[106 120 134 133 126] -> z_824
[119 135  84 135 141] -> z_785
[150 157 159 109  76] -> z_100
[117  99  97 108 104] -> z_881
[ 94 133 152  94 112] -> z_647
[124 134  31 148 143] -> z_34
[166  59 111 150 150] -> z_924
size: [117  99]	2
places z_785: [119]	1
places z_647: [94]	1 4

[125 169 137 126 139 174 139 168]  z_603
[132 117 145 100  61 204 122 189]  z_78
[113  90  40  99  82 151 125 142]  z_117
[ 98  98 121 146 147 183 121 121]  z_824
size: [125 169 137 126]	4
size: [125 169 137 126 139]	5
size: [113  90  40  99  82 151 125 142]	8
size: [132 117 145 100  61 204 122 189]	8
places z_824: [98]	1 2
size: [113  90  40  99  82 151]	6

[123 115 136 121 130 118 127 130 126 119 126 122] = z_824
[133  23 147  78  86  11 119 158  44  79 221  48] = z_100
[131 140 128 132 128 140 131 122 131 140 128 131] = z_714
[130 111 126 121 119 110 127 132 114 119 147 116] = z_117
[132 146 119 137 126 146 132 122 133 142 122 136] = z_34
[136  50 131  94  90  36 120 153  60  91 214  68] = z_647
[129 122 126 125 123 121 128 129 121 126 137 123] = z_603
[125 188 120 156 155 192 131 112 176 155  75 175] = z_78
places z_714: [128]	3 5 11
size: [129 122 126 125]	4
size: [133  23 147  78  86  11 119]	7

[139 106 153 127 102 126 111  95 114 148 129 130 158 116 128 121 123 121
 120 139 124 123 131 127] : z_100
[118 150 114 103 121 133 144 113  98 110 121 131 108 124 130 131 135 127
 126 127 120 115 143 103] : z_881
[119 124 126 103 106 140 122 105 118 106 116 122 144  98 115 129 141 116
 121 128 105  95 122 154] : z_78
[134 100 112 128 132 139 118 130 139 118 124 132 160 115 100 111 131 127
 146 129 112 116 112 126] : z_27
[137 128 118 124 135 158 139 118 139 129 126 154 133 121 133 121 123 142
 124 149 126 115 102 125] : z_117
[121 108 119 107 128 113 123 143 129 118 129 108 132 128 118 128 152 124
 138 102 121 112 137 119] : z_785
[128 108 116 117 130 108 125 122 110 119 115  85 134 127 117 138 132 111
 146 111 125 106 150 123] : z_34
[ 96 152 148 152  93 133 120 147  99 124 163 172 130 155 135 122 122 136
 116 109 126 239 155 119] : z_647
[137 125 137 135 135 116 126 123 128 144 135 131 133 120 118 103 127 134
 137 140 128 118 123 132] : z_603
[148 106 149 121 106 106  98 116 131 149 125 104 146 123 125 141 147 108
 112 127 126 113 138 150] : z_824
[132 110 108 127 114 123 138 147 150 124 125 120 123 138 122 126 125 133
 147 126 135 109 114 110] : z_924
[130 112 134 109 122 123 132 117 122 135 126 114 126 139 146 153 131 122
 115 123 136 120 131 123] : z_714
places z_924: [110]	2 24
places z_714: [132]	7
size: [119 124 126 103]	4
places z_881: [131]	12 16
size: [119 124 126 103 106 140 122]	7

[155 146 149 104 111 155 154 154 121 172 148 109 164 154 151  97 139 105
 100 161 106  86 144 168 167 165 101  89 133 160 152 156 153 168 100 165
 141 142 131 167 142 157 150 148 116] -> z_924
[192 129  89 160 181  92 120  95 123 186 104 127 144 141 110 107 135 157
 159 104 153 136 199 190 181 182 135 149 189 104 104 186 179 131 129 121
 141 107 210 133 145 168 101 136 135] -> z_714
[ 91  89 111  76 123 133 105 115  87 114  89  79 112 100  89  66  93  97
 110 129 109  75  67  92  86 100  81  77  61 116 118  92 105 132  79 149
  89  87  90 130  87  74  97  74  90] -> z_603
[192 129  89 136 181  92 120  95 123 186 104 127 144 141 110 107 135 157
 159 104 153 136 199 190 181 182 135 149 189 104 104 186 179 131 129 121
 141 107 210 133  96  97 127  88 141] -> z_34
[155 146 149 104 111 155 154 154 121 172 148 109 164 154 151  97 139 105
 100 161 106  86 144  42  55  80  80 124  48 131 170  86 100  73  89  87
  54 115  38  66  51  99 128  91  62] -> z_27
[ 81 144 155  72  83 144 145 146  87  64 128 158  70  70 139 158  72  65
  70 137  66 125  61  56 116 116 121 124 122 110 111 117 117 111 121 110
 116 113 123 111 116 116 111 115 119] -> z_647
[ 81 144 155  72  83 144 145 146  87  64 128 158  70  70 139 158  72  65
  70 137  66 125  61  56  64  84  88 118  58 126 154  87  99  87  95 100
  68 112  54  82  66  94 123  92  76] -> z_117
size: [192 129  89 136 181  92 120  95 123 186 104 127 144 141 110 107 135 157
 159 104 153 136 199 190 181 182 135 149 189 104 104 186 179 131 129 121
 141 107 210 133  96  97 127  88 141]	45
places z_34: [127]	12 43
places z_117: [64]	10 25
size: [155 146 149 104 111 155 154 154 121 172 148 109 164 154 151  97 139 105
 100 161 106  86 144  42  55  80  80 124  48 131 170  86 100  73  89  87
  54 115  38  66  51  99]	42

[151 134 140 134 139 148 134 145 134 198 134 124 103 128 134 174 134 140
 123 128 157 186 134 151 128 151 128 126 134 128 134 128 139 154 145 134
 192 134 174 151 140 128 120 151 128 150 130 140 128 145 174 128] -> z_78
[134 140 128 128 128 158 134 134 198 151 145 119 103 128 134 140 145 140
 135 134 128 145 140 174 134 140 140 135 128 128 144 151 134 172 145 128
 145 134 169 134 134 128 147 151 128 142 124 174 128 130 209 128] -> z_34
[134 140 128 128 128 158 134 134 198 151 145 119 103 128 134 140 145 140
 135 134 128 145 140 174 134 140 140 135 128 128 128 151 134 172 145 128
 145 134 169 134 134 128 147 151 134 124 132 145 134 126 145 140] -> z_100
[134 128 140 163 139 174 134 134 140 209 145 124  95 128 134 140 134 129
 114 128 157 198 134 151 134 145 128 129 169 128 128 140 112 135 157 134
 163 134 131 127 128 128 141 134 134 141 108 157 140 138 140 128] -> z_881
[145 130 134 140 120 156 151 151 140 140 134 119 107 134 128 192 151 145
 111 128 151 180 140 157 145 192 128 146 186 134 128 145 128 144 134 128
 151 134 157 134 140 128 138 145 151 192 130 145 128 147 163 128] -> z_603
[180 134 128 140 131 162 128 145 169 157 134 124 103 134 128 151 145 140
 140 134 128 163 145 163 134 186 128 131 134 134 128 145 114 171 128 140
 151 128 169 157 128 128 144 186 128 148 150 128 128 114 198 128] -> z_924
places z_603: [151]	7 8 17 21 37 45
places z_78: [128]	14 20 25 27 30 32 42 45 49 52
places z_603: [145]	1 18 25 32 44 48
places z_881: [134]	1 7 8 15 17 23 25 36 38 44 45
places z_603: [130]	2 47

[ 85 131 164  85 144 181 172 159 178 203 139 113  76 211 117 180 171  94
 129 128  92  80  84 158 172 153  92 227 121 209 143  87  60 139 130] = z_100
[145 158 143 131 179 114 102 155 126 202  95  86 178 104  80 141 156 169
 205 102 141  70 185 125 180 122 133 133  88  65 146  86 143 176  91] = z_824
[ 77 116 100 156 185 145 185 178  92 105 146  69  96 213  79  94 205 137
  91  88  79  69 103 151  82  87 142 204  79 212 140 106  92 142 105] = z_714
places z_714: [69]	12 22
size: [ 85 131 164  85 144 181 172 159 178 203 139 113  76 211 117 180 171  94
 129 128  92  80  84 158 172 153  92 227 121 209 143  87  60 139]	34
places z_824: [179]	5
size: [ 85 131 164  85 144 181 172 159 178 203 139 113  76 211]	14
places z_824: [80]	15
size: [ 77 116 100 156 185 145 185 178  92 105 146  69  96 213  79  94 205]	17

[143 107 158 111]  z_924
[ 91 123  91  91]  z_785
[ 97 166 170  67]  z_647
[ 92  22 150 173]  z_714
size: [ 91 123  91  91]	4
places z_785: [91]	1 3 4
places z_785: [123]	2
size: [143 107 158]	3
size: [92 22]	2
places z_647: [97]	1

[108 119 127 167 135 116 128  91  88 154 115 109 114 168 148  86  84  98
 158 119 138 127 143 108 146 139 147 102 162 127  74 138] = z_27
[151 129 120 148 146  98 174 109 170 100 109 119 151  74 120 169 165 118
 113 111 119 149 109 139 154 161 120 149 124 107 162 137] = z_603
[155 127 108 148 135 104 164 115 185  94 113 130 157  84 114 166 160 108
 120 103 127 139 102 148 139 150 126 139 127 105 189 133] = z_824
[120 130 146 125 109 120 103 119 120 181 124 103 103 172 134 120  66 128
 136 118 142 129 120 114 153 136 124 130 143 120  64 143] = z_78
[161 132 101 130 120 121 140 125 189  97 128 148 156  97 102 159 155 103
 120 106 128 139 108 153 132 136 111 145 113  98 215 139] = z_117
[120 119 140 151 127 120 122  99  82 164 119 118 101 121 147  79  67 117
 145 120 137 131 143 109 152 126 134 114 104 129  57 145] = z_100
[153 128 127 149 151 101 175 107 179  96 135 129 158  81 123 170 166 123
 113 106 126 147  97 135 152 164 136 150 126 113 168 132] = z_785
size: [108 119 127 167 135 116 128  91  88 154 115 109 114 168 148  86  84  98
 158 119 138 127 143 108 146]	25
size: [120 119 140 151 127 120 122  99  82 164 119 118 101 121 147  79  67 117
 145 120 137]	21
size: [161 132 101 130 120 121 140 125 189  97]	10
places z_78: [136]	19 26
size: [151 129 120 148 146  98 174 109 170 100 109 119 151  74 120 169 165 118
 113 111 119 149 109 139 154 161 120 149 124 107 162 137]	32
places z_78: [103]	7 12 13
places z_603: [120]	3 15 27

[114 128 157 112 138  95  35 125  97 121 146 123  97  85  98 125 125  48
 112 126 121  97 115  73 157 125  96 148 136  97  97 174 148 120 137  73
 113  78 100 114  49] = z_824
[114 102 119 114 112 164 118 115 158 109 152 138 132 174 154 117 110 130
 114 114 138 102 128 114 119 110 137  88 131 140 132 140 127 131 140 114
 130  34 100 114 153] = z_924
[114 116  73 105 150 154 120  79 162 151 133 161 108 138 161  75  94 108
 105  92 126 108 128  62  73  76 132  55 101 118 129 112  80 144 155  62
 150  39  78 114 116] = z_100
[164 158 129 108  86 108  40 146 111 167  62  97 105  38 113 183 153 163
 108 173 141  87 120 139 129 134  65  56 168  90 137 195 166 116 161 139
 148 107 140 164 160] = z_881
[110 107 149 104  96 145 105 149 152 140 135 148 140 176 137 151 104 133
 130 129 139 107 116 137 149 119 147 120 156 148 131 149 145 132 149 149
 134  59 113 110 149] = z_785
places z_824: [97]	9 13 22 30 31
places z_785: [104]	4 17
places z_785: [149]	3 8 25 32 35 36 41
size: [164 158 129 108  86 108  40 146 111 167  62  97 105  38 113 183 153 163
 108 173 141  87 120 139 129 134  65]	27

[209 127 203  91  97  92]  z_603
[184 174 184 184  84 184]  z_647
[100 115 103 220 103 206]  z_714
[106 119 184  23 105 157]  z_881
[106 119 184  23 196 183]  z_117
[ 71 195 195 195 195  81]  z_100
places z_100: [195]	2 3 4 5
places z_647: [184]	1 3 4 6
size: [209 127 203  91  97]	5
size: [106 119 184  23 105 157]	6
size: [100 115 103 220]	4
places z_714: [103]	3 5

[122 189 122  94  40 154  82 168 127 120 118  69 173 103 144 134 178 114
 136 116 116  52 166 155 128 123  75 149 182 139 104 112 186 138 122 119
  81 147 171 126 153 131 155 112]  z_34
[134 143 147 105 129 172 161 112 108  88 129 133 153 111 118 134 124 165
 141 193 149 145 186 123 159 140 117 169 125 109 183 129 145 176 160  98
 161 144 111 142 115 120  96 157]  z_647
[134 143 160 105 129 172 161 112 108  88 129 179 153 134 118 134 160 165
 141 134 149 145 186 123 160 140 117 169 125 109 183 129 145 176 160  98
 161 144 111 142 115 120 139 113]  z_78
[134 143 147 105 129 172 161 112 108  88 129 179 153 111 118 134 124 165
 141 193 149 145 186 123 159 140 117 169 125 109 183 129 145 176 160  98
  63 144 111 142 115 120  96 157]  z_100
size: [122 189 122  94  40 154  82 168 127 120 118  69 173 103 144 134 178 114]	18
places z_78: [134]	1 14 16 20
size: [134 143 147 105 129 172 161 112 108  88 129 133 153 111 118 134 124 165
 141 193 149 145 186 123 159 140 117 169 125 109 183 129 145 176 160  98
 161 144 111 142 115 120  96 157]	44

[103 171  41 179 104 164 168  78] = z_881
[ 60 238  82 220  81 140 131  61] = z_714
[ 96 162 100 160 162 102 166  39] = z_824
[143 143 143 142 153 200  90 117] = z_924
[142 123 101 133  90 128 160  99] = z_78
[144 128 168 192 121 128 168 128] = z_785
[201 115 222  71 161  41 152 124] = z_117
[109 104 130 146 151  62 118 128] = z_647
[ 60 238  82 220 220 129 131  61] = z_603
size: [ 60 238  82 220 220 129 131]	7
places z_785: [128]	2 6 8
size: [ 60 238  82 220 220 129]	6
places z_924: [143]	1 2 3
size: [ 60 238  82 220  81 140 131]	7
size: [109 104 130 146 151]	5
size: [ 60 238  82 220  81 140]	6

[232 221 161 125  48  22  56  85 177 235 239 165  84  74  25  43 103 151
 217 246 179] : z_924
[158 169 161 131 105  82 115 126 168 161 142 115  84  84 103 115 149 162
 158 143 111] : z_881
[176 125 161 159 166 176  86 138 162 117  92 143  84  84 104 128  86  86
 179 170 138] : z_824
[171 102 161 138 105  82  89 113 143 161 151 154 157 145 120 133 103  95
 105 133 138] : z_78
[158 169 161 131 105  82  89 126 168 161 142  96  84  84 104 118 152 162
 158 140 107] : z_603
[190 193 195 177 156 141 119 126  99  86  70  67  66  68  83  99 103 151
 158 170 179] : z_117
places z_824: [143]	12
size: [171 102 161 138 105  82  89 113 143 161 151 154 157 145 120 133]	16
places z_881: [142]	11
places z_78: [103]	17

[137 123 149 138 122 103  92  84  93 156 137 128  75  76 138 151 111 119
 113  95 100  85 180 141  40 103 101]  z_117
[155 126 116 146 127  90 118  67  73  90  62  75 127  76 140 200 141 185
 144 141 121 124 175 118 114  89 180]  z_714
[ 95  54  55 115 141  69 169 114 108 163 108 108 126  82  92 200  96 144
  97 121  99 148 106  66 123  99  82]  z_78
[160 144 127 111 140 116 124 119 101  76 155 132 105 106 110  85 127 174
 113 135  89 139 123 154  95 134 139]  z_603
[133 158 144 134  98 136 168 161 154 120  89 154 103 151 152  91 147 184
 146 144  98 164  72 166 163 171 178]  z_34
[107  66  87 168  93  94 158 162 168 114  74 150 176  85 102  88 144 147
 145 116 100 115  72  68 115 171 133]  z_785
[ 69 110 104 118 145 133 138 143 167 139 164 145 176 148  96  90 124  99
 124 144  96 164 140 134 160 147 141]  z_824
[ 83  85  53 176 117  77 156 152  92 100  97  92  93 100 134 165  92 108
 143 111  92  98 114  98 117 131 100]  z_881
[147  64 127 177 102  93 121  72 111  65 126  78 138  72 152 108 145 145
 128 133 163 137 179 166  34 144 142]  z_924
[161 155 152 123 149 131  87 161  76 147 167 135  60 114 134 140 146 145
 106  89  86  88 127 132 108 159  87]  z_647
places z_881: [92]	9 12 17 21
size: [155 126 116 146 127  90 118  67  73  90  62  75 127]	13
size: [107  66  87 168]	4

[126  88 108  84 143 130 166 142 142] = z_117
[126  88 108  93 128 130 166 142 142] = z_924
[177 137 185  78 153  89 114  97 128] = z_785
[193 117 121 100 188 209  48 121 162] = z_100
[170 181 137 187 170 187 161 125 134] = z_603
[126  88 108  84 128 130 166 142 142] = z_27
[179 207 125  14 139 196 167 121 109] = z_34
[124 241  97 181 187 221   8 125 122] = z_78
[ 64  18 185 147 114  95 108  93  54] = z_647
size: [126  88 108  93 128 130 166]	7
places z_603: [187]	4 6

[ 93  93 110 155] : z_824
[129 129 157 129] : z_603
[122 191 158  81] : z_924
[112 145 246 130] : z_27
[108 198 150 164] : z_117
[146 167 177 139] : z_714
[154 154 153 154] : z_785
[136  28 130 161] : z_647
[129 219  83 110] : z_78
places z_824: [155]	4
size: [129]	1
places z_603: [129]	1 2 4
size: [129 129 157 129]	4
places z_785: [154]	1 2 4
size: [136  28 130]	3

[108 134  38 106 102 155] -> z_714
[ 45 145 193 145 172 166] -> z_34
[ 67 193 159 119 139  73] -> z_100
[109 126  46  92 103 153] -> z_824
[152  35  85  84 174 168] -> z_603
[129  20 113  94 138 108] -> z_647
[155  18  77 105 170 155] -> z_117
[191 177 155 162  17 126] -> z_881
[139 143 113 184  29 110] -> z_785
[108 128  44  95 104 154] -> z_78
[191 177 156 162  17 127] -> z_27
size: [152  35  85  84 174]	5
places z_824: [126]	2

[ 60 166 148 132 148 104 242 134] = z_117
[158 142 177 163 182 142  65 141] = z_824
[129 155 100 102  90  90 207 155] = z_647
[ 90  69 195 156 159 120 117 127] = z_100
places z_647: [155]	2 8
size: [158 142 177 163 182 142  65 141]	8
places z_824: [142]	2 6
size: [ 90  69 195 156 159 120 117]	7

[157  82 157 201 130 130 139 100] -> z_824
[202 163 157 114 146 130 158 100] -> z_78
[202 163 157 114 150  42 244  28] -> z_714
size: [157  82 157 201 130 130]	6
size: [202 163 157 114 146 130]	6
places z_824: [157]	1 3
places z_78: [202]	1
size: [202 163 157 114 150  42 244]	7
size: [202 163 157 114]	4

